[  1   0   5   0   1  -8  -3   0  -9  -1   5  -4   0   4   1  -3 -11  -1
   8   6   2 -10]  <8>
[  0   3   5  -2   6  -2  -2   1  -9  -4  12  -3  -2  -4   2  -5  -7   4
  12   4   5 -10]  <141>
[  6   4   7  -4  12  -8   0   0 -16  -9  23  -8 -10  -9   0 -13 -12   6
  20  11   6 -19]  <47>
[ 11   2   2  -4  14  -9   3  -1 -12 -10  25  -9 -15 -12  -3 -15  -7   6
  15  11   2 -16]  <129>
[-10   2 -12  -1   2 -12  11 -15  15  11  -7  15 -15  -4 -16   2  15  -9
  -3   3  14  15]  <13>
[  6   4   7  -4  12  -8   0   0 -16  -9  23  -8 -10  28 -25  -1  11 -28
 -55   9 -42  24]  <162>
asked: [  1   0   5   0   1  -8  -3   0  -9  -1   5  -4   0   4   1  -3 -11  -1
   8   6   2 -10]
<8>
order: [-16   2  11  15   6  -7 -15  -3 -12 -15  -9  25 -10 -12  -1   3  -9  14
  -4   2   2  11]
<129>
order: [-19 -16 -13 -12 -10  -9  -9  -8  -8  -4   0   0   0   4   6   6   6   7
  11  12  20  23]
<47>

[-32 -40 -39 -40  39 -40 -35 -40  34] : <129>
[-39  41 -39 -39  39  32 -31 -36  37] : <47>
[-35  33 -39 -34  35  35 -31 -38  35] : <8>
order: [ 37 -36 -31  32  39 -39 -39  41 -39]
<47>
dup <47>: 
[-39]
dup <129>: 
[-40]

[ 11 -12  -6  36   4 -22  -8   9 -35 -13 -12   0 -13 -15  -6  -4   3 -23
  -5 -13 -34   0  -3   8 -11  16   3 -18  18  20  27  18  10  15  10  -1
  -7   1  -7   6  -1 -11   3 -16  -7  11 -29   2  15   8 -39 -13  -2  15
   5] -> <33>
[ 10 -19   2  23  -7 -17 -14   4 -31 -26  -4   6 -17 -22   4 -16  -1 -18
 -13 -15 -24  11   0   0 -27   5  -4 -12  14  12  14   3  13  17  12  -3
  -8  20 -10  -9  10  -9  -2 -26 -19  19 -22   5   6  19 -38  -2   3  22
  -5] -> <129>
[ -7   4 -17 -32   2   4   8   7  20   9  19  -6  31  36  11   5 -17  17
  13  17  32 -10   5  10  13 -18  -5  29   9  -3 -16 -10   0  13 -19   9
   8 -11   6  12   2  26  14   2  17 -13  13 -10 -24   1  22  -4  -8  -6
   2] -> <47>
[ 21   3 -11  -7  16  -5   3  19  11  12  15   8  20  10  19  -5  -1 -29
   4   2 -15  -4  14  -2   6   6  12  -8  12  12  27  -1  30  34 -15 -21
  12  21   6 -13  25 -24 -16  10   2 -12 -15  16  10  10   0  27   5  -5
   0] -> <8>
[-15  12  -8 -11  17   4  27  17   9  30   0 -13  10  11   6  20  11   1
  13  19   7 -13  -5  -9  18  10  -6  24 -15   6  -7  24   0  -5  -5  -2
  -9 -32  16 -15   1   1   6  20  19 -18   5   6 -15   5  40  -8  -9  31
  -9] -> <13>
[  8 -13  21   4 -18   2 -17 -13  -6 -27  -5  -5 -20 -28   3 -24   1  -3
 -20 -15  -3  21   3   7 -33 -10  -4 -10  -4  -9  -8 -18   5  -2  14  -1
  -7  38 -12 -12  14  -8 -16  -4 -29  22   2   7   3  18 -13  15  15   4
 -16] -> <216>
[-13   6 -15 -29  10   6  20  16  16  18   4   0  25  27  10  12  -5  12
  15  21  27 -12   2  -5  12  -7  -8  34  -1   3 -15   8   0  10 -16   3
  -2 -21  12  -1   6  12  14  11  21 -15  10  -4 -24   5  30  -5 -11  19
   2] -> <27>
[-15  11  -7  -7  17   7  29  15   7  31   0 -12   6   7   2  22  15   0
  12  18   5 -13  -5 -10  20  12  -3  21 -17   7  -4  27  -4  -7  -5   2
  -6 -31  16  -9   0  -4   4  17  20 -17   5   8 -11  -2  34  -7  -8  30
  -8] -> <162>
[  5   5  13 -18 -17  15 -18 -26  25 -13   0   7   2   5 -10 -11 -11  16
  -6  -5  21  10   8  14   0 -20   6 -10  -4 -25 -16 -33  -9 -14   2   3
  13  25  -9   9  -5   9  -9   0 -10   5  22  -9   5 -12   1  17  10 -50
   2] -> <141>
asked: [-15  12  -8 -11  17   4  27  17   9  30   0 -13  10  11   6  20  11   1
  13  19   7 -13  -5  -9  18  10  -6  24 -15   6  -7  24   0  -5  -5  -2
  -9 -32  16 -15   1   1   6  20  19 -18   5   6 -15   5  40  -8  -9  31
  -9]
<13>
order: [-29 -24 -21 -16 -15 -15 -15 -13 -12 -11  -8  -7  -5  -5  -5  -4  -2  -1
  -1   0   0   2   2   3   3   4   5   6   6   6   8  10  10  10  10  11
  12  12  12  12  12  14  15  16  16  18  19  20  21  21  25  27  27  30
  34]
<27>

[-29 -39  45  42 -29  45]  <47>
[-19 -15 -18 -19  17 -18]  <27>
[-18 -18 -15  17 -18 -18]  <216>
[-29 -38  45  42 -29  45]  <13>
[-13 -14  23  20 -10  20]  <141>
[ 17 -18 -18 -18 -15 -19]  <8>
dup <8>: 
[-18]
asked: [ 17 -18 -18 -18 -15 -19]
<8>
dup <141>: 
[20]
order: [ 45 -29  42  45 -39 -29]
<47>
order: [-38 -29 -29  42  45  45]
<13>
order: [-18 -18 -18 -15  17 -18]
<216>
order: [-19 -15 -18 -18 -18  17]
<8>

[  2  35  29  20  -3  -4 -15 -33  -8] = <66>
[ -1 -12   9  -4  -6  -2  14   5  35] = <47>
[ 44 -42  20 -13  43 -42  28 -31 -16] = <141>
[-33  -4  -8  30  -3  35 -15  20   2] = <216>
[ 13  -8  16  -1  -2  -8 -29 -25 -29] = <162>
[ -8  -9   6  30   9   5  15 -31 -25] = <13>
[  6 -26  -4  -9  15  -9  41  12 -24] = <129>
[-19   4 -39  17 -33  14 -19  26  24] = <27>
[ 23 -42 -21 -19   2 -17  10  17  18] = <100>
[-36  -8  -7  40 -49  15   8  16   8] = <139>
[  6  29  -8  -8 -25   9  15   5 -31] = <8>
order: [ -8 -33 -15  -4  -3  20  29  35   2]
<66>
order: [ 29  20  -3  -4 -15 -33  -8   2  35]
<66>
order: [  2  20 -15  35  -3  30  -8  -4 -33]
<216>

[-30  37  32 -11  27   7  13   1 -38 -26  10   0] : <216>
[-13  -3  -4   1  25   5   9  -4   0  -7   5   5] : <33>
[ 36 -36 -44  -1 -40 -17 -33  -5  54  42  -8   0] : <27>
[ -7  -4   0  -3   5 -13   5  -4   1  25   8   5] : <47>
[  1   5 -13  -3  -7   5   9  -3   0  25   5  -4] : <141>
[-25  31  33 -10  25   9  14   5 -32 -27   8   5] : <139>
asked: [-25  31  33 -10  25   9  14   5 -32 -27   8   5]
<139>
order: [  0  25   5  -4   1   5 -13  -3  -7   5   9  -3]
<141>
order: [  5   5  -7   0  -4   9   5  25   1  -4  -3 -13]
<33>
order: [-13  -7  -4  -4  -3   0   1   5   5   5   9  25]
<33>

[-22 -46 -10 -27 -22 -37] = <100>
[51 39  7 16  6 26] = <27>
[27 39  7 51 16  6] = <66>
asked: [-22 -46 -10 -27 -22 -37]
<100>
dup <100>: 
[-22]
order: [ 6  7 16 26 39 51]
<27>

[  8  19 -20   2 -12]  <66>
[  5 -17  -7   8  -2]  <13>
[  7 -13   9   7   7]  <139>
[ -9   9  -3 -12   8]  <27>
[ 52   7 -28 -22 -25]  <33>
[ 10 -26  21 -16 -32]  <8>
[-29   3  35  12 -11]  <216>
[ 9  2 -4  6 26]  <100>
[  6  -8 -33  -2 -24]  <141>
[-18  10  41  50   7]  <47>
[19 22 -5 -9 -6]  <162>
asked: [ -9   9  -3 -12   8]
<27>
order: [-16 -26 -32  10  21]
<8>
dup <139>: 
[7]

[ 11   8   8 -18   5  -9 -41   5 -10 -22 -25  28 -41  -4 -18] : <139>
[-28 -21  10  -2 -24 -15  12 -16  14   6  10 -35 -21 -22  -9] : <141>
[-18 -22  -4  29  -1 -18  -9  11 -10   5   8 -25   8 -41   5] : <13>
asked: [ 11   8   8 -18   5  -9 -41   5 -10 -22 -25  28 -41  -4 -18]
<139>
order: [  8  -4  11 -41   8   5 -18 -18 -25  29  -9 -10   5 -22  -1]
<13>
order: [ -9 -10   5  11  28   8   8 -41   5  -4 -18 -18 -25 -22 -41]
<139>
asked: [-28 -21  10  -2 -24 -15  12 -16  14   6  10 -35 -21 -22  -9]
<141>
order: [ 29   8 -18   8 -22 -18 -41   5  -4 -10 -25  11   5  -9  -1]
<13>
asked: [-18 -22  -4  29  -1 -18  -9  11 -10   5   8 -25   8 -41   5]
<13>

[-9 28 28 -9 28 -8 27 -9 -9 27] = <8>
[17  1  2 18  0 15  2 17 17  1] = <141>
[-34  51  54 -33  51 -31  53 -33 -32  51] = <66>
[-31  49  51 -31  50 -29  49 -31 -31  50] = <33>
[ 46 -28 -28  46 -27  42 -28  46  43 -27] = <162>
[ 51  54 -33 -33 -31  53  51 -33 -33 -34] = <27>
order: [ 51 -34  51  54 -33  51 -31  53 -33 -32]
<66>
asked: [-9 28 28 -9 28 -8 27 -9 -9 27]
<8>

